Below are the code and all the weights of a small trained network. Each question names an input and a class and asks about switching units off, where a switched-off unit gives its printed mean instead of its output.

import numpy as np


def w(rows, s, z=0):
    codes = np.array(rows[::2]) - 128.0
    scale = np.full(codes.shape[1], s)
    scale[-1] = z or s
    return codes * scale


def f(y):
    return np.maximum(y, 0)


def log_softmax(a):
    a = a - a.max(-1, keepdims=True)
    return a - np.log(np.exp(a).sum(-1, keepdims=True))


def net(x, mask):
    res = np.array(x, float).reshape(1, 8) / 4 @ E
    y = f(res @ A[0][:, :-1].T + A[0][:, -1])
    res = res + np.where(mask, y, B[0][:, -1]) @ B[0][:, :-1]
    return log_softmax(res[-1] @ U[:, :-1].T + U[:, -1])


A, B = {}, {}
E = w([
[141,221,191],'x0',
[155,71,253],'x1',
[128,128,129],'x2',
[128,128,128],'x3',
[127,128,128],'x4',
[128,128,127],'x5',
[248,133,106],'x6',
[129,127,128],'x7',
],0.012)
A[0] = w([
[155,46,203,99],'n0',
[239,153,103,190],'n1',
[111,202,190,43],'n2',
[183,111,116,222],'n3',
[94,180,166,128],'n4',
[105,27,72,113],'n5',
[140,85,193,36],'n6',
[113,57,190,9],'n7',
[32,135,159,191],'n8',
[130,215,168,91],'n9',
[124,63,108,176],'n10',
[130,38,95,89],'n11',
[143,200,167,94],'n12',
[30,141,140,176],'n13',
[204,104,113,151],'n14',
[124,187,4,40],'n15',
[156,100,213,68],'n16',
[68,104,143,192],'n17',
[226,135,97,91],'n18',
[145,109,171,68],'n19',
[110,252,157,147],'n20',
[70,89,118,208],'n21',
[143,138,135,228],'n22',
[155,107,169,96],'n23',
],0.015,0.0016)
B[0] = w([
[69,154,33,227],'n0',
[86,179,192,230],'n1',
[192,114,140,196],'n2',
[123,181,213,180],'n3',
[130,76,169,180],'n4',
[180,50,176,210],'n5',
[90,124,62,195],'n6',
[92,113,77,204],'n7',
[52,197,211,211],'n8',
[163,43,138,197],'n9',
[164,55,190,177],'n10',
[191,21,159,191],'n11',
[199,3,120,189],'n12',
[88,189,167,207],'n13',
[127,213,211,193],'n14',
[48,100,40,253],'n15',
[120,132,63,209],'n16',
[141,185,190,183],'n17',
[73,186,182,213],'n18',
[105,147,67,170],'n19',
[196,64,98,222],'n20',
[159,155,175,182],'n21',
[132,131,163,149],'n22',
[108,159,75,173],'n23',
],0.0075,0.014)
U = w([
[111,202,227,253],'0',
[208,34,156,98],'1',
[87,145,4,26],'2',
],0.02,0.0021)

Each question gives the input, the list of numbers given to net, and the class t.
The units are the neurons (one row each of A and B). Each row of codes is followed by its name. A weight is (code - 128) times the scale printed after its matrix; where a second scale follows, it is the last column's (A, B and U).
mask holds one flag per neuron, in row order. A switched-off neuron (its flag False) gives its mean, the last column of its row in B, instead of its output. The means were averaged over made-up inputs and are rounded, as every weight is.
A unit's drop is (log p(t) with every unit on - log p(t) with that unit switched off) / (log p(t) with every unit on - log p(t) with every unit switched off).
most important unit: the unit with the biggest drop
k most important neurons: the k neurons with the biggest drops, biggest first
drop when u is switched off: that unit's drop, to one decimal
input [0,7,3,1,-5,-2,7,-2], class 0: most important unit -> n14
input [-7,8,-2,-6,7,7,-4,7], class 2: 3 most important neurons -> [n0, n7, n6]
input [5,-7,-8,-3,-2,0,-7,6], class 0: 4 most important neurons -> [n8, n13, n0, n16]
input [-8,-3,-4,-6,3,-8,-6,-4], class 1: 2 most important neurons -> [n5, n11]
input [-3,7,7,8,-4,-2,8,-4], class 0: 2 most important neurons -> [n14, n3]
input [-5,-3,0,2,-4,-2,5,-8], class 0: 2 most important neurons -> [n18, n14]
input [7,8,-4,-1,7,-8,-4,5], class 2: 3 most important neurons -> [n0, n16, n6]
input [-5,7,0,-3,-3,5,-5,-3], class 2: 2 most important neurons -> [n0, n7]
input [7,2,4,-3,0,-1,5,4], class 1: drop when n18 is switched off -> 0.0
input [7,4,3,0,7,-4,-6,5], class 1: drop when n12 is switched off -> 0.4
input [-4,5,-7,2,8,2,0,-4], class 2: drop when n16 is switched off -> 0.1
input [-7,8,-4,7,-5,0,2,8], class 2: drop when n6 is switched off -> 0.3
